Here is a tiny trained network, its code and every weight. The questions are about switching its units off for an input and a class, where a switched-off unit gives its printed mean instead of its output.

import numpy as np


def w(rows, s, z=0):
    codes = np.array(rows[::2]) - 128.0
    scale = np.full(codes.shape[1], s)
    scale[-1] = z or s
    return codes * scale


def f(y):
    return y / 2 * (1 + np.tanh(0.7978845608 * (y + 0.044715 * y**3)))


def log_softmax(a):
    a = a - a.max(-1, keepdims=True)
    return a - np.log(np.exp(a).sum(-1, keepdims=True))


def net(x, mask):
    res = np.array(x, float).reshape(1, 4) / 4 @ E
    y = f(res @ A[0][:, :-1].T + A[0][:, -1])
    res = res + np.where(mask, y, B[0][:, -1]) @ B[0][:, :-1]
    return log_softmax(res[-1] @ U[:, :-1].T + U[:, -1])


A, B = {}, {}
E = w([
[168,174,166,233,147,205,21],'x0',
[105,80,239,69,187,98,113],'x1',
[168,27,44,125,200,92,51],'x2',
[177,32,160,241,141,163,254],'x3',
],0.0092)
A[0] = w([
[188,88,154,150,164,158,188,87],'N1',
[129,152,158,186,166,158,54,71],'N2',
[165,56,57,105,215,132,93,55],'N3',
[134,164,6,174,70,138,155,25],'N4',
[117,140,128,60,121,116,191,60],'N5',
[169,153,187,150,134,187,77,101],'N6',
[108,150,133,77,113,127,67,88],'N7',
[103,163,99,77,80,111,71,137],'N8',
[134,169,127,80,159,120,99,66],'N9',
[94,89,234,103,208,92,131,80],'N10',
[135,156,134,84,138,109,100,88],'N11',
[125,50,186,171,161,130,171,72],'N12',
[58,82,105,102,107,73,161,84],'N13',
[85,142,118,93,132,103,88,146],'N14',
[158,79,81,114,162,105,103,40],'N15',
[122,82,58,142,158,112,96,54],'N16',
[83,171,112,110,174,121,102,85],'N17',
[110,106,210,93,203,136,123,9],'N18',
[87,196,192,103,46,183,205,60],'N19',
[122,94,74,84,95,106,166,59],'N20',
[137,98,212,94,170,118,110,4],'N21',
],0.012,0.0037)
B[0] = w([
[129,27,118,158,73,90,194,205],'N1',
[66,110,96,182,229,86,122,213],'N2',
[109,201,217,135,41,101,102,248],'N3',
[188,157,32,38,103,254,99,223],'N4',
[58,144,118,161,205,82,85,179],'N5',
[68,126,97,169,200,47,88,207],'N6',
[134,34,121,149,109,115,210,197],'N7',
[147,53,142,143,109,140,205,221],'N8',
[125,61,112,134,91,125,192,175],'N9',
[161,150,91,62,128,201,75,213],'N10',
[144,66,120,146,81,148,161,170],'N11',
[167,55,123,166,106,149,183,210],'N12',
[96,116,78,181,220,89,81,195],'N13',
[145,99,114,125,96,131,164,194],'N14',
[97,206,233,158,72,88,124,197],'N15',
[95,159,221,94,69,117,70,199],'N16',
[178,67,136,153,121,108,194,172],'N17',
[165,202,86,38,132,211,123,183],'N18',
[120,197,225,131,80,77,94,233],'N19',
[54,139,59,179,202,80,64,189],'N20',
[211,217,67,44,142,185,101,178],'N21',
],0.0077,0.012)
U = w([
[133,15,124,137,97,113,198,112],'0',
[95,184,232,123,80,84,93,104],'1',
[151,159,48,72,133,194,89,251],'2',
[63,101,89,159,246,54,81,45],'3',
],0.011,0.0032)

Each question gives the input, the list of numbers given to net, and the class t.
The units are the neurons (one row each of A and B). Each row of codes is followed by its name. A weight is (code - 128) times the scale printed after its matrix; where a second scale follows, it is the last column's (A, B and U).
mask holds one flag per neuron, in row order. A switched-off neuron (its flag False) gives its mean, the last column of its row in B, instead of its output. The means were averaged over made-up inputs and are rounded, as every weight is.
A unit's drop is (log p(t) with every unit on - log p(t) with that unit switched off) / (log p(t) with every unit on - log p(t) with every unit switched off).
The circuit of an input: a set's keep is (log p(t) with only the set's units on - log p(t) with every unit switched off) / (log p(t) with every unit on - log p(t) with every unit switched off). Starting from the 12 units with the biggest drops (on a tie, the unit counted first), units are removed one at a time, each time the one whose removal leaves the highest keep (on an exact tie, the one counted first), for as long as the keep stays at least 0.8.
circuit, biggest first: the units of the circuit, biggest drop first
unit that matters most: the unit with the biggest drop
k most important neurons: the k neurons with the biggest drops, biggest first
drop when u is switched off: that unit's drop, to one decimal
input [-3,5,2,4], class 2: unit that matters most => N10
input [0,-4,-7,-7], class 0: circuit, biggest first => (N8, N7)
input [-4,5,7,-6], class 1: 2 most important neurons => (N3, N15)
input [7,7,0,-5], class 2: 2 most important neurons => (N18, N21)
input [-4,8,5,-8], class 0: 4 most important neurons => (N7, N8, N9, N17)
input [-6,2,1,5], class 3: 4 most important neurons => (N13, N20, N5, N8)
input [-7,-1,5,-1], class 3: 2 most important neurons => (N13, N20)
input [7,7,-2,-3], class 2: 3 most important neurons => (N18, N21, N10)
input [8,-3,3,-7], class 3: 2 most important neurons => (N2, N6)
input [-8,-2,8,-5], class 1: 2 most important neurons => (N3, N15)
input [6,-7,8,1], class 1: 2 most important neurons => (N3, N16)
input [-8,8,-2,-1], class 2: 3 most important neurons => (N10, N18, N21)
input [4,0,-2,-4], class 0: drop when N13 is switched off => 0.2
input [7,-6,7,-6], class 1: drop when N15 is switched off => 0.3
input [-7,-8,0,2], class 2: drop when N17 is switched off => 0.0
input [-8,-7,4,5], class 3: unit that matters most => N20
